Below are the code and all the weights of a small trained network. Each question names an input and a target symbol and asks about switching units off, where a switched-off unit gives its printed mean instead of its output.

import numpy as np


def w(rows, s, z=0):
    codes = np.array(rows[::2]) - 128.0
    scale = np.full(codes.shape[1], s)
    scale[-1] = z or s
    return codes * scale


def norm(h):
    return h / np.sqrt((h * h).mean(-1, keepdims=True) + 1e-5)


def f(y):
    return y / 2 * (1 + np.tanh(0.7978845608 * (y + 0.044715 * y**3)))


def softmax(a):
    e = np.exp(a - a.max(-1, keepdims=True))
    return e / e.sum(-1, keepdims=True)


def log_softmax(a):
    a = a - a.max(-1, keepdims=True)
    return a - np.log(np.exp(a).sum(-1, keepdims=True))


def net(x, mask):
    ids = ['γεζηθτφψ'.index(c) for c in x.split()]
    T = len(ids)
    res = E[ids] + P[:T]
    u = 0
    for l in range(3):
        q, k, v = (norm(res) @ M[l].T for M in (Q, K, V))
        z = softmax(np.where(np.tri(T) > 0, q @ k.T / 3**0.5, -1e9)) @ v
        res = res + np.where(mask[u], z, O[l][:, -1]) @ O[l][:, :-1]
        u += 1
        y = f(norm(res) @ A[l][:, :-1].T + A[l][:, -1])
        res = res + np.where(mask[u : u + 8], y, B[l][:, -1]) @ B[l][:, :-1]
        u += 8
    return log_softmax(norm(res)[-1] @ U[:, :-1].T + U[:, -1])


Q, K, V, O, A, B = {}, {}, {}, {}, {}, {}
E = w([
[190,121,183,193,70,153],'γ',
[212,115,189,208,30,154],'ε',
[144,144,202,150,95,104],'ζ',
[105,149,154,151,139,34],'η',
[8,67,55,243,136,165],'θ',
[196,184,250,136,74,144],'τ',
[111,184,181,154,82,189],'φ',
[167,245,160,173,176,113],'ψ',
],0.021)
P = w([
[179,175,36,141,2,86],'0',
[173,142,163,195,66,77],'1',
[126,173,185,190,122,71],'2',
[126,169,192,184,167,95],'3',
[129,153,193,166,190,125],'4',
[136,132,138,173,201,164],'5',
[182,92,142,172,178,168],'6',
],0.0098)
Q[0] = w([
[107,143,125,102,254,118],'0.h1',
[110,102,95,42,159,68],'0.h1',
[51,108,138,163,105,159],'0.h1',
],0.0099)
K[0] = w([
[114,111,126,176,117,43],'0.h1',
[228,132,104,55,77,2],'0.h1',
[207,229,157,118,162,219],'0.h1',
],0.0084)
V[0] = w([
[100,93,74,177,113,70],'0.h1',
[145,183,202,92,152,106],'0.h1',
[142,255,193,183,50,167],'0.h1',
],0.0085)
O[0] = w([
[2,23,48,116,87,81,134],'0.h1',
[132,135,139,177,122,181,152],'0.h1',
[75,221,141,178,21,228,250],'0.h1',
],0.0087,0.015)
A[0] = w([
[49,26,133,124,178,68,217],'0.n1',
[82,160,137,132,157,72,168],'0.n2',
[149,9,196,51,166,171,236],'0.n3',
[143,58,145,70,242,86,89],'0.n4',
[212,95,129,183,113,170,121],'0.n5',
[208,187,114,172,61,125,182],'0.n6',
[158,147,43,116,137,93,3],'0.n7',
[207,133,65,79,163,165,73],'0.n8',
],0.011,0.0041)
B[0] = w([
[202,133,233,175,76,250,147],'0.n1',
[196,97,129,73,70,156,155],'0.n2',
[218,127,166,130,19,69,125],'0.n3',
[179,185,139,146,19,155,127],'0.n4',
[141,144,119,179,111,184,162],'0.n5',
[131,149,108,72,87,155,247],'0.n6',
[158,200,221,166,201,144,121],'0.n7',
[136,217,42,135,95,139,121],'0.n8',
],0.011,0.013)
Q[1] = w([
[104,121,114,84,250,104],'1.h1',
[60,149,169,220,162,185],'1.h1',
[99,60,66,128,138,101],'1.h1',
],0.015)
K[1] = w([
[139,90,17,119,27,197],'1.h1',
[103,190,158,147,147,224],'1.h1',
[95,39,126,137,84,255],'1.h1',
],0.011)
V[1] = w([
[166,192,85,2,74,109],'1.h1',
[249,140,92,37,141,141],'1.h1',
[139,74,77,18,132,197],'1.h1',
],0.01)
O[1] = w([
[73,199,10,87,130,78,228],'1.h1',
[140,131,25,35,182,130,74],'1.h1',
[88,219,140,156,109,112,2],'1.h1',
],0.013,0.007)
A[1] = w([
[168,40,65,189,106,122,255],'1.n1',
[92,45,190,65,199,39,94],'1.n2',
[105,57,68,200,134,111,109],'1.n3',
[131,175,100,91,192,188,79],'1.n4',
[107,71,106,83,178,103,126],'1.n5',
[159,191,132,137,97,171,128],'1.n6',
[185,105,67,117,199,96,231],'1.n7',
[82,4,146,159,115,65,181],'1.n8',
],0.015,0.007)
B[1] = w([
[141,152,167,76,114,231,180],'1.n1',
[244,199,214,230,7,162,126],'1.n2',
[187,158,115,95,230,217,135],'1.n3',
[254,216,170,207,136,126,138],'1.n4',
[122,153,40,207,109,82,129],'1.n5',
[104,108,180,130,74,78,255],'1.n6',
[184,247,232,231,115,154,134],'1.n7',
[184,204,164,105,216,231,157],'1.n8',
],0.012,0.014)
Q[2] = w([
[170,67,133,198,248,39],'2.h1',
[123,109,9,113,129,150],'2.h1',
[121,205,63,54,105,191],'2.h1',
],0.011)
K[2] = w([
[223,186,140,1,72,11],'2.h1',
[148,82,240,102,120,82],'2.h1',
[74,118,96,250,155,47],'2.h1',
],0.0095)
V[2] = w([
[55,129,86,94,92,172],'2.h1',
[139,148,121,197,124,59],'2.h1',
[117,115,90,116,205,247],'2.h1',
],0.011)
O[2] = w([
[193,162,101,161,150,38,255],'2.h1',
[157,157,151,126,135,239,71],'2.h1',
[231,134,1,4,24,84,96],'2.h1',
],0.0082,0.006)
A[2] = w([
[197,116,156,132,91,154,126],'2.n1',
[158,48,185,87,185,75,85],'2.n2',
[92,129,86,156,99,148,75],'2.n3',
[148,100,106,78,94,70,77],'2.n4',
[160,128,194,132,124,137,128],'2.n5',
[119,135,92,174,204,103,123],'2.n6',
[67,55,129,101,138,99,1],'2.n7',
[163,121,3,74,96,123,81],'2.n8',
],0.015,0.0094)
B[2] = w([
[84,27,181,164,77,158,254],'2.n1',
[250,204,195,179,49,187,122],'2.n2',
[49,119,67,128,100,62,140],'2.n3',
[177,46,154,101,110,222,138],'2.n4',
[197,82,138,90,128,152,236],'2.n5',
[118,230,89,59,99,201,122],'2.n6',
[159,117,186,228,133,179,125],'2.n7',
[211,135,70,128,149,155,172],'2.n8',
],0.011,0.008)
U = w([
[107,189,187,194,15,23,206],'γ',
[195,122,236,227,203,212,217],'ε',
[107,105,151,163,179,68,22],'ζ',
[122,85,157,117,162,107,48],'η',
[207,255,74,140,221,113,158],'θ',
[121,109,59,62,131,92,173],'τ',
[65,127,157,134,179,91,2],'φ',
[87,139,155,142,185,76,10],'ψ',
],0.0096,0.005)

Each question gives the input, a string of symbols that net reads in full, and the target symbol t.
The units are the heads (3 rows each of Q, K, V and O) and the neurons (one row each of A and B). Each row of codes is followed by its name. A weight is (code - 128) times the scale printed after its matrix; where a second scale follows, it is the last column's (O, A, B and U).
mask holds one flag per unit, layer by layer, with each layer's heads first. A switched-off unit (its flag False) gives its mean, the last column of its rows in O or B, instead of its output. The means were averaged over made-up inputs and are rounded, as every weight is.
A unit's drop is (log p(t) with every unit on - log p(t) with that unit switched off) / (log p(t) with every unit on - log p(t) with every unit switched off).
The circuit of an input: a set's keep is (log p(t) with only the set's units on - log p(t) with every unit switched off) / (log p(t) with every unit on - log p(t) with every unit switched off). Starting from the 12 units with the biggest drops (on a tie, the unit counted first), units are removed one at a time, each time the one whose removal leaves the highest keep (on an exact tie, the one counted first), for as long as the keep stays at least 0.8.
circuit, biggest first: the units of the circuit, biggest drop first
most important unit: the unit with the biggest drop
top k neurons: the k neurons with the biggest drops, biggest first
k most important neurons of layer l: the k neurons of layer l with the biggest drops, biggest first
input θ η η τ ψ φ ζ, target θ: most important unit : 0.n2
input γ ψ η θ, target θ: top 3 neurons : 1.n3; 1.n6; 2.n8
input ζ θ ζ, target ε: circuit, biggest first : 0.h1; 1.n8
input φ η η η γ ε η, target ε: circuit, biggest first : 0.h1; 1.n8
input θ ε ψ, target θ: circuit, biggest first : 0.n2; 0.h1; 1.h1; 1.n7
input θ η τ ε ζ ζ φ, target γ: circuit, biggest first : 2.h1; 1.n1
input η γ τ η, target ε: circuit, biggest first : 0.h1; 1.h1; 1.n8
input ζ η θ, target ε: 2 most important neurons of layer 0 : 0.n1; 0.n6
input τ θ η, target τ: top 3 neurons : 0.n2; 1.n3; 1.n6
input η η τ φ η ψ, target γ: 2 most important neurons of layer 1 : 1.n6; 1.n8
input τ ε ε η θ γ ψ, target θ: top 3 neurons : 0.n2; 0.n5; 1.n6
input φ θ γ φ τ ψ φ, target θ: top 2 neurons : 0.n2; 0.n6
input γ η θ, target ε: 2 most important neurons of layer 0 : 0.n6; 0.n1
input θ θ τ φ φ η γ, target γ: top 2 neurons : 0.n2; 1.n8
input η θ τ, target τ: most important unit : 0.h1
input η γ θ τ ψ ζ, target θ: top 2 neurons : 0.n2; 1.n6
input θ ε τ θ τ θ φ, target γ: top 2 neurons : 1.n4; 0.n2
input η τ θ, target τ: 2 most important neurons of layer 1 : 1.n3; 1.n4
input γ φ ψ γ θ, target θ: 2 most important neurons of layer 0 : 0.n1; 0.n6
input ε θ ε ψ ψ η, target θ: most important unit : 0.n2
